Here is a tiny trained network, its code and every weight. The questions are about switching its units off for an input and a class, where a switched-off unit gives its printed mean instead of its output.

import numpy as np


def w(rows, s, z=0):
    codes = np.array(rows[::2]) - 128.0
    scale = np.full(codes.shape[1], s)
    scale[-1] = z or s
    return codes * scale


def f(y):
    return np.maximum(y, 0)


def log_softmax(a):
    a = a - a.max(-1, keepdims=True)
    return a - np.log(np.exp(a).sum(-1, keepdims=True))


def net(x, mask):
    res = np.array(x, float).reshape(1, 2) / 4 @ E
    y = f(res @ A[0][:, :-1].T + A[0][:, -1])
    res = res + np.where(mask, y, B[0][:, -1]) @ B[0][:, :-1]
    return log_softmax(res[-1] @ U[:, :-1].T + U[:, -1])


A, B = {}, {}
E = w([
[218,156,184],'x0',
[252,197,93],'x1',
],0.011)
A[0] = w([
[72,61,144,249],'neuron 0',
[107,131,117,13],'neuron 1',
[167,191,238,252],'neuron 2',
[96,25,240,101],'neuron 3',
[39,64,138,120],'neuron 4',
[59,190,77,156],'neuron 5',
[177,116,210,233],'neuron 6',
[94,40,166,125],'neuron 7',
[24,95,104,88],'neuron 8',
[168,191,78,253],'neuron 9',
[112,132,98,79],'neuron 10',
[216,122,2,172],'neuron 11',
[16,137,111,130],'neuron 12',
[142,126,153,46],'neuron 13',
[84,124,196,120],'neuron 14',
[118,181,189,38],'neuron 15',
[241,126,110,253],'neuron 16',
],0.0091,0.0027)
B[0] = w([
[129,49,27,226],'neuron 0',
[134,77,176,133],'neuron 1',
[10,32,20,229],'neuron 2',
[187,183,61,213],'neuron 3',
[133,102,48,231],'neuron 4',
[114,71,216,181],'neuron 5',
[84,53,1,203],'neuron 6',
[159,119,31,198],'neuron 7',
[149,69,120,225],'neuron 8',
[61,58,95,223],'neuron 9',
[115,81,152,140],'neuron 10',
[80,83,48,233],'neuron 11',
[114,98,58,222],'neuron 12',
[132,46,129,135],'neuron 13',
[162,90,82,175],'neuron 14',
[76,95,215,142],'neuron 15',
[63,3,92,255],'neuron 16',
],0.0052,0.0083)
U = w([
[30,49,89,253],'0',
[150,100,2,229],'1',
[123,96,101,253],'2',
[215,177,42,3],'3',
[50,113,201,3],'4',
[59,82,169,3],'5',
[48,211,157,3],'6',
[77,178,190,3],'7',
],0.008,0.0027)

Each question gives the input, the list of numbers given to net, and the class t.
The units are the neurons (one row each of A and B). Each row of codes is followed by its name. A weight is (code - 128) times the scale printed after its matrix; where a second scale follows, it is the last column's (A, B and U).
mask holds one flag per neuron, in row order. A switched-off neuron (its flag False) gives its mean, the last column of its row in B, instead of its output. The means were averaged over made-up inputs and are rounded, as every weight is.
A unit's drop is (log p(t) with every unit on - log p(t) with that unit switched off) / (log p(t) with every unit on - log p(t) with every unit switched off).
The circuit of an input: a set's keep is (log p(t) with only the set's units on - log p(t) with every unit switched off) / (log p(t) with every unit on - log p(t) with every unit switched off). Starting from the 12 units with the biggest drops (on a tie, the unit counted first), units are removed one at a time, each time the one whose removal leaves the highest keep (on an exact tie, the one counted first), for as long as the keep stays at least 0.8.
circuit, biggest first: the units of the circuit, biggest drop first
k most important neurons: the k neurons with the biggest drops, biggest first
drop when u is switched off: that unit's drop, to one decimal
input [8,1], class 0: circuit, biggest first : (neuron 2; neuron 16; neuron 3)
input [0,-7], class 1: most important neuron : (neuron 3)
input [-3,1], class 2: 2 most important neurons : (neuron 2; neuron 16)
input [4,3], class 0: circuit, biggest first : (neuron 16; neuron 2; neuron 3; neuron 7)
input [8,0], class 0: 2 most important neurons : (neuron 2; neuron 16)
input [7,0], class 0: circuit, biggest first : (neuron 2; neuron 16; neuron 3)
input [6,1], class 0: 3 most important neurons : (neuron 2; neuron 16; neuron 3)
input [-3,-1], class 2: 2 most important neurons : (neuron 2; neuron 16)
input [8,2], class 0: drop when neuron 2 is switched off : 0.2
input [-4,-7], class 1: drop when neuron 7 is switched off : 0.1
input [1,-3], class 2: drop when neuron 9 is switched off : 0.1
